Below is a small trained network, with its code and all its weights. Each question gives an input and a class and asks what happens when units are switched off, that is, made to give their printed mean instead of their output.

import numpy as np


def w(rows, s, z=0):
    codes = np.array(rows[::2]) - 128.0
    scale = np.full(codes.shape[1], s)
    scale[-1] = z or s
    return codes * scale


def f(y):
    return np.maximum(y, 0)


def log_softmax(a):
    a = a - a.max(-1, keepdims=True)
    return a - np.log(np.exp(a).sum(-1, keepdims=True))


def net(x, mask):
    res = np.array(x, float).reshape(1, 3) / 4 @ E
    y = f(res @ A[0][:, :-1].T + A[0][:, -1])
    res = res + np.where(mask, y, B[0][:, -1]) @ B[0][:, :-1]
    return log_softmax(res[-1] @ U[:, :-1].T + U[:, -1])


A, B = {}, {}
E = w([
[90,108,104,133,66,163,211,84,185,65,253,77],'x0',
[84,144,19,69,172,93,163,197,179,190,146,104],'x1',
[188,50,154,84,222,205,119,121,107,159,150,48],'x2',
],0.011)
A[0] = w([
[51,197,150,146,90,87,180,113,151,114,94,176,67],'N1',
[97,191,89,63,165,111,143,218,175,170,140,113,112],'N2',
[123,146,124,146,153,126,65,115,128,181,40,111,81],'N3',
[117,107,126,154,72,172,177,109,191,91,157,72,74],'N4',
[98,116,130,122,97,141,120,164,104,86,106,107,254],'N5',
[107,130,121,140,95,156,197,108,169,82,217,95,154],'N6',
[140,154,143,159,122,69,103,189,114,158,66,190,121],'N7',
[116,150,89,70,152,101,145,166,159,134,147,156,157],'N8',
[83,138,121,126,57,156,185,125,142,30,188,74,91],'N9',
[84,157,53,65,130,95,156,182,177,190,126,140,100],'N10',
[139,112,148,73,144,135,127,142,114,99,135,126,100],'N11',
[185,27,167,73,248,217,166,102,113,155,144,75,96],'N12',
[181,157,149,136,181,98,93,176,87,145,97,127,171],'N13',
[146,146,151,105,146,101,100,171,94,130,84,152,83],'N14',
[71,155,108,67,149,101,132,141,174,191,146,123,76],'N15',
[90,107,127,141,100,114,165,126,113,97,162,116,127],'N16',
[162,129,200,155,92,175,94,45,86,101,120,158,80],'N17',
[185,121,205,188,102,122,140,110,101,86,139,171,109],'N18',
[89,130,106,113,158,124,122,101,124,111,121,125,102],'N19',
[155,134,221,140,99,133,98,100,89,92,113,119,94],'N20',
[130,154,215,168,95,113,120,95,101,41,130,157,111],'N21',
[87,82,112,141,91,156,173,98,185,99,148,122,69],'N22',
[169,151,151,118,165,71,100,177,74,174,78,178,82],'N23',
[153,143,53,120,136,92,131,161,106,159,158,78,70],'N24',
[170,113,151,103,158,180,98,110,152,146,152,33,96],'N25',
[136,134,130,148,133,163,115,112,149,129,123,147,121],'N26',
[65,240,90,185,41,37,119,105,177,81,125,229,111],'N27',
],0.011,0.018)
B[0] = w([
[192,89,45,151,217,53,198,118,104,116,117,147,175],'N1',
[160,80,199,84,87,142,118,167,156,68,172,125,202],'N2',
[209,158,90,129,103,110,109,121,204,180,60,96,167],'N3',
[180,139,103,116,95,128,102,124,198,183,76,86,181],'N4',
[2,182,173,173,69,212,82,83,11,113,197,164,240],'N5',
[110,206,137,132,59,194,84,105,119,209,31,70,236],'N6',
[109,153,82,149,81,147,101,119,125,181,87,61,191],'N7',
[157,97,187,148,76,151,126,130,105,81,170,143,193],'N8',
[145,140,102,112,109,166,105,148,155,192,79,26,209],'N9',
[191,97,173,95,94,145,170,216,162,86,147,166,202],'N10',
[177,117,83,132,108,121,128,140,108,137,156,90,139],'N11',
[133,97,75,195,221,26,180,135,58,135,171,126,245],'N12',
[73,170,118,157,75,190,101,96,95,161,86,113,206],'N13',
[124,135,96,129,114,135,117,99,204,166,85,75,159],'N14',
[223,92,168,105,125,138,142,184,189,71,105,146,167],'N15',
[130,139,111,142,120,163,90,128,119,163,98,118,170],'N16',
[192,67,174,80,113,114,148,186,198,65,118,122,184],'N17',
[177,100,170,71,93,130,143,173,136,67,148,125,182],'N18',
[138,120,115,104,130,114,132,119,180,124,141,106,130],'N19',
[198,114,144,107,94,142,157,195,193,107,155,156,175],'N20',
[158,67,149,70,83,100,136,171,159,78,170,168,191],'N21',
[162,139,94,88,123,127,110,150,188,177,79,86,167],'N22',
[137,156,98,90,125,165,94,101,186,167,31,34,184],'N23',
[196,87,131,93,116,124,158,195,195,126,143,155,153],'N24',
[107,80,57,198,180,26,169,118,111,138,157,108,185],'N25',
[131,126,135,99,124,117,115,136,113,125,140,108,136],'N26',
[119,63,54,225,240,15,155,116,56,148,175,156,252],'N27',
],0.0089,0.02)
U = w([
[122,128,79,122,79,160,119,116,145,212,40,84,85],'0',
[127,94,51,169,181,41,157,131,88,140,152,127,111],'1',
[164,93,165,80,76,134,145,192,163,45,146,139,123],'2',
[11,146,162,158,59,214,107,80,35,125,179,157,250],'3',
[79,161,127,73,140,92,163,97,137,73,119,136,110],'4',
[89,142,137,96,132,121,125,97,159,152,142,188,108],'5',
[117,136,122,93,158,118,153,117,174,63,134,185,108],'6',
],0.012,0.013)

Each question gives the input, the list of numbers given to net, and the class t.
The units are the neurons (one row each of A and B). Each row of codes is followed by its name. A weight is (code - 128) times the scale printed after its matrix; where a second scale follows, it is the last column's (A, B and U).
mask holds one flag per neuron, in row order. A switched-off neuron (its flag False) gives its mean, the last column of its row in B, instead of its output. The means were averaged over made-up inputs and are rounded, as every weight is.
A unit's drop is (log p(t) with every unit on - log p(t) with that unit switched off) / (log p(t) with every unit on - log p(t) with every unit switched off).
The circuit of an input: a set's keep is (log p(t) with only the set's units on - log p(t) with every unit switched off) / (log p(t) with every unit on - log p(t) with every unit switched off). Starting from the 12 units with the biggest drops (on a tie, the unit counted first), units are removed one at a time, each time the one whose removal leaves the highest keep (on an exact tie, the one counted first), for as long as the keep stays at least 0.8.
units of the circuit, in order: the units of the circuit, biggest drop first
unit that matters most: the unit with the biggest drop
top k neurons: the k neurons with the biggest drops, biggest first
drop of u: that unit's drop, to one decimal
input [8,-1,7], class 0: units of the circuit, in order -> N6
input [6,8,-7], class 2: top 2 neurons -> N10, N2
input [-6,8,-7], class 2: top 4 neurons -> N10, N2, N12, N15
input [-6,5,-7], class 1: top 4 neurons -> N27, N6, N1, N9
input [8,-8,0], class 0: top 2 neurons -> N6, N9
input [7,-6,-2], class 0: top 2 neurons -> N6, N9
input [-3,7,7], class 1: top 2 neurons -> N12, N25
input [2,-4,1], class 2: top 2 neurons -> N13, N17
input [-3,6,-5], class 2: top 3 neurons -> N10, N2, N12
input [-5,-7,6], class 2: top 4 neurons -> N27, N17, N20, N18
input [7,6,6], class 0: top 2 neurons -> N6, N27
input [3,1,-3], class 3: top 2 neurons -> N12, N23
input [8,-4,-8], class 0: top 4 neurons -> N6, N9, N12, N4
input [-7,-8,2], class 2: unit that matters most -> N17
input [-1,-5,6], class 1: drop of N12 -> 2.1
input [0,-6,7], class 1: drop of N12 -> 3.4
input [8,6,3], class 0: drop of N6 -> 0.6
input [1,6,8], class 1: drop of N12 -> 3.7
